Below are the code and all the weights of a small trained network. Each question names an input and a class and asks about switching units off, where a switched-off unit gives its printed mean instead of its output.

import numpy as np


def w(rows, s, z=0):
    codes = np.array(rows[::2]) - 128.0
    scale = np.full(codes.shape[1], s)
    scale[-1] = z or s
    return codes * scale


def norm(h):
    return h / np.sqrt((h * h).mean(-1, keepdims=True) + 1e-5)


def f(y):
    return y / 2 * (1 + np.tanh(0.7978845608 * (y + 0.044715 * y**3)))


def log_softmax(a):
    a = a - a.max(-1, keepdims=True)
    return a - np.log(np.exp(a).sum(-1, keepdims=True))


def net(x, mask):
    res = np.array(x, float).reshape(1, 7) / 4 @ E
    u = 0
    for l in range(2):
        y = f(norm(res) @ A[l][:, :-1].T + A[l][:, -1])
        res = res + np.where(mask[u : u + 16], y, B[l][:, -1]) @ B[l][:, :-1]
        u += 16
    return log_softmax(norm(res)[-1] @ U[:, :-1].T + U[:, -1])


A, B = {}, {}
E = w([
[128,129,128,129],'x0',
[173,224,139,249],'x1',
[79,156,244,104],'x2',
[130,131,128,128],'x3',
[128,128,129,127],'x4',
[3,140,75,166],'x5',
[134,22,164,214],'x6',
],0.0041)
A[0] = w([
[174,166,136,247,22],'L0N0',
[74,122,245,126,5],'L0N1',
[132,41,143,197,14],'L0N2',
[183,125,150,114,59],'L0N3',
[164,88,40,144,29],'L0N4',
[118,59,157,179,41],'L0N5',
[163,97,43,142,30],'L0N6',
[128,30,146,192,7],'L0N7',
[29,108,95,185,16],'L0N8',
[127,201,68,61,53],'L0N9',
[237,88,171,107,47],'L0N10',
[177,129,148,122,64],'L0N11',
[165,85,38,144,33],'L0N12',
[46,135,93,152,44],'L0N13',
[108,2,109,47,18],'L0N14',
[114,95,120,81,38],'L0N15',
],0.0099,0.002)
B[0] = w([
[53,193,66,204,216],'L0N0',
[68,121,251,120,195],'L0N1',
[188,183,121,55,188],'L0N2',
[114,85,109,114,143],'L0N3',
[93,112,218,119,169],'L0N4',
[152,165,136,67,171],'L0N5',
[96,117,210,116,163],'L0N6',
[187,185,120,44,194],'L0N7',
[116,15,72,88,173],'L0N8',
[170,177,120,39,181],'L0N9',
[110,10,67,85,204],'L0N10',
[117,90,111,125,138],'L0N11',
[89,110,222,119,173],'L0N12',
[158,45,101,125,153],'L0N13',
[78,207,62,241,254],'L0N14',
[125,158,113,162,147],'L0N15',
],0.024,0.0049)
A[1] = w([
[176,78,177,93,131],'L1N0',
[154,6,90,136,14],'L1N1',
[150,112,147,117,113],'L1N2',
[173,11,90,142,32],'L1N3',
[144,173,89,232,31],'L1N4',
[134,144,120,159,109],'L1N5',
[232,185,136,61,35],'L1N6',
[207,169,127,42,54],'L1N7',
[138,105,251,163,33],'L1N8',
[142,168,88,239,23],'L1N9',
[140,121,130,135,122],'L1N10',
[133,136,129,114,112],'L1N11',
[153,159,147,119,113],'L1N12',
[89,112,239,137,4],'L1N13',
[128,108,233,146,23],'L1N14',
[113,120,107,124,122],'L1N15',
],0.012,0.0027)
B[1] = w([
[76,153,74,215,172],'L1N0',
[160,6,78,80,187],'L1N1',
[140,128,102,196,115],'L1N2',
[139,4,84,94,176],'L1N3',
[39,173,73,163,230],'L1N4',
[110,132,110,133,136],'L1N5',
[253,202,114,86,234],'L1N6',
[244,205,125,124,253],'L1N7',
[142,105,229,195,189],'L1N8',
[50,192,72,166,232],'L1N9',
[122,124,118,129,112],'L1N10',
[133,126,126,135,131],'L1N11',
[148,111,97,137,138],'L1N12',
[173,103,233,152,220],'L1N13',
[128,115,204,177,178],'L1N14',
[125,145,162,101,153],'L1N15',
],0.027,0.0038)
U = w([
[40,180,70,169,102],'0',
[227,188,115,75,97],'1',
[132,8,75,92,87],'2',
[119,108,244,173,81],'3',
[129,130,119,130,254],'4',
],0.013,0.0073)

Each question gives the input, the list of numbers given to net, and the class t.
The units are the neurons (one row each of A and B). Each row of codes is followed by its name. A weight is (code - 128) times the scale printed after its matrix; where a second scale follows, it is the last column's (A, B and U).
mask holds one flag per neuron, layer by layer. A switched-off neuron (its flag False) gives its mean, the last column of its row in B, instead of its output. The means were averaged over made-up inputs and are rounded, as every weight is.
A unit's drop is (log p(t) with every unit on - log p(t) with that unit switched off) / (log p(t) with every unit on - log p(t) with every unit switched off).
The circuit of an input: a set's keep is (log p(t) with only the set's units on - log p(t) with every unit switched off) / (log p(t) with every unit on - log p(t) with every unit switched off). Starting from the 12 units with the biggest drops (on a tie, the unit counted first), units are removed one at a time, each time the one whose removal leaves the highest keep (on an exact tie, the one counted first), for as long as the keep stays at least 0.8.
units of the circuit, in order: the units of the circuit, biggest drop first
most important unit: the unit with the biggest drop
k most important neurons: the k neurons with the biggest drops, biggest first
k most important neurons of layer l: the k neurons of layer l with the biggest drops, biggest first
drop when u is switched off: that unit's drop, to one decimal
input [-6,0,0,3,-2,6,-8], class 1: units of the circuit, in order : (L0N9)
input [3,-8,8,-6,1,-4,-7], class 0: 3 most important neurons of layer 0 : (L0N12; L0N14; L0N4)
input [7,0,-6,4,-1,-5,2], class 3: 4 most important neurons of layer 0 : (L0N12; L0N4; L0N6; L0N8)
input [3,-7,-6,-3,3,-7,-2], class 0: 4 most important neurons : (L0N14; L0N8; L0N13; L0N15)
input [4,4,-2,2,-7,5,-6], class 1: 2 most important neurons : (L0N9; L0N14)
input [5,3,4,6,1,6,-7], class 1: 2 most important neurons of layer 0 : (L0N9; L0N10)
input [5,6,4,6,6,-6,1], class 0: 3 most important neurons : (L0N0; L0N8; L0N13)
input [-1,7,-8,-1,-2,1,0], class 3: 2 most important neurons : (L0N12; L0N4)
input [-8,-2,-6,3,-2,2,6], class 1: 4 most important neurons of layer 0 : (L0N7; L0N2; L0N1; L0N5)
input [2,-7,-6,7,-4,-8,-5], class 2: 2 most important neurons : (L0N10; L0N0)
input [-3,4,7,-5,5,3,6], class 3: 3 most important neurons : (L0N1; L0N9; L0N0)
input [-6,-7,-2,-7,8,8,0], class 2: 2 most important neurons of layer 0 : (L0N8; L0N13)
input [8,-4,6,-5,2,-2,0], class 3: 2 most important neurons : (L0N1; L0N0)
input [-6,-1,-8,-8,7,0,8], class 1: most important neuron of layer 0 : (L0N7)
input [-8,5,0,-4,-6,7,-7], class 1: 2 most important neurons of layer 0 : (L0N9; L0N14)
input [-2,0,-5,-1,-7,6,-6], class 1: 3 most important neurons : (L0N9; L0N10; L1N7)
input [3,6,6,-6,5,-8,-3], class 2: 2 most important neurons of layer 0 : (L0N10; L0N14)
input [-4,4,2,1,5,-4,-4], class 0: 3 most important neurons : (L0N8; L0N7; L0N0)
input [-7,-7,2,-3,3,8,-6], class 2: 2 most important neurons of layer 0 : (L0N13; L0N8)
input [2,6,0,-7,-7,-7,3], class 2: units of the circuit, in order : (L0N10)
input [3,7,-2,5,5,-8,1], class 2: 2 most important neurons of layer 1 : (L1N1; L1N3)
input [-6,6,-1,2,7,-8,-2], class 2: 2 most important neurons : (L0N10; L0N14)
input [1,-5,-7,4,3,-6,-5], class 3: 4 most important neurons : (L0N12; L0N4; L0N6; L0N8)
input [-8,-6,-8,0,5,-4,-7], class 3: 3 most important neurons : (L0N12; L0N4; L0N6)
input [0,-1,6,3,-3,-1,3], class 3: drop when L0N1 is switched off : 1.8
input [-8,-5,4,-5,2,6,-3], class 2: drop when L1N1 is switched off : 0.1
input [3,-7,-1,7,6,-4,2], class 0: most important unit : L0N14
